Here is a tiny trained network, its code and every weight. The questions are about switching its units off for an input and a class, where a switched-off unit gives its printed mean instead of its output.

import numpy as np


def w(rows, s, z=0):
    codes = np.array(rows[::2]) - 128.0
    scale = np.full(codes.shape[1], s)
    scale[-1] = z or s
    return codes * scale


def norm(h):
    return h / np.sqrt((h * h).mean(-1, keepdims=True) + 1e-5)


def f(y):
    return np.maximum(y, 0)


def log_softmax(a):
    a = a - a.max(-1, keepdims=True)
    return a - np.log(np.exp(a).sum(-1, keepdims=True))


def net(x, mask):
    res = np.array(x, float).reshape(1, 4) / 4 @ E
    u = 0
    for l in range(2):
        y = f(norm(res) @ A[l][:, :-1].T + A[l][:, -1])
        res = res + np.where(mask[u : u + 3], y, B[l][:, -1]) @ B[l][:, :-1]
        u += 3
    return log_softmax(norm(res)[-1] @ U[:, :-1].T + U[:, -1])


A, B = {}, {}
E = w([
[140,239,123,44,164,120,204],'x0',
[148,200,42,130,102,94,96],'x1',
[143,114,2,68,179,217,68],'x2',
[123,13,134,90,133,17,91],'x3',
],0.0077)
A[0] = w([
[88,104,107,200,104,137,65,227],'L0N1',
[175,180,128,118,197,100,143,2],'L0N2',
[124,194,170,1,191,111,111,242],'L0N3',
],0.0086,0.002)
B[0] = w([
[197,79,214,82,254,93,175,242],'L0N1',
[132,99,173,87,242,187,127,167],'L0N2',
[243,62,186,167,105,38,49,254],'L0N3',
],0.0081,0.0057)
A[1] = w([
[125,184,174,105,96,254,96,252],'L1N1',
[151,81,2,56,161,185,62,197],'L1N2',
[156,93,79,59,83,137,111,48],'L1N3',
],0.009,0.002)
B[1] = w([
[195,81,47,235,73,63,138,203],'L1N1',
[131,68,139,2,60,17,85,254],'L1N2',
[134,183,51,135,134,136,181,160],'L1N3',
],0.0096,0.0067)
U = w([
[228,117,202,105,189,133,54,242],'0',
[122,129,120,132,81,27,116,254],'1',
[156,96,64,203,62,87,83,254],'2',
[55,105,95,76,3,48,248,254],'3',
[44,164,76,178,124,106,69,2],'4',
[62,174,52,139,123,255,86,2],'5',
[32,139,136,142,60,158,94,2],'6',
],0.0057,0.002)

Each question gives the input, the list of numbers given to net, and the class t.
The units are the neurons (one row each of A and B). Each row of codes is followed by its name. A weight is (code - 128) times the scale printed after its matrix; where a second scale follows, it is the last column's (A, B and U).
mask holds one flag per neuron, layer by layer. A switched-off neuron (its flag False) gives its mean, the last column of its row in B, instead of its output. The means were averaged over made-up inputs and are rounded, as every weight is.
A unit's drop is (log p(t) with every unit on - log p(t) with that unit switched off) / (log p(t) with every unit on - log p(t) with every unit switched off).
The circuit of an input: a set's keep is (log p(t) with only the set's units on - log p(t) with every unit switched off) / (log p(t) with every unit on - log p(t) with every unit switched off). Starting from all 6 units, units are removed one at a time, each time the one whose removal leaves the highest keep (on an exact tie, the one counted first), for as long as the keep stays at least 0.8.
units of the circuit, in order: the units of the circuit, biggest drop first
k most important neurons: the k neurons with the biggest drops, biggest first
drop of u: that unit's drop, to one decimal
input [-4,3,-2,1], class 0: 3 most important neurons	[L0N1; L1N2; L1N1]
input [2,-2,7,-1], class 3: units of the circuit, in order	[L1N2]
input [4,0,8,-7], class 3: 2 most important neurons	[L1N2; L0N1]
input [-1,2,4,3], class 3: units of the circuit, in order	[L1N2; L0N3]
input [-8,3,-3,0], class 0: units of the circuit, in order	[L0N1; L1N1]
input [7,4,0,-8], class 2: units of the circuit, in order	[L1N1; L0N1]
input [2,-1,8,0], class 3: 2 most important neurons	[L1N2; L0N1]
input [2,3,2,-8], class 2: 2 most important neurons	[L1N1; L0N1]
input [-8,2,2,-5], class 0: 2 most important neurons	[L0N1; L1N1]
input [2,-4,-1,-7], class 2: drop of L0N1	0.2
input [0,0,7,-2], class 3: drop of L1N2	0.6
input [3,-2,0,-7], class 2: drop of L0N3	0.0
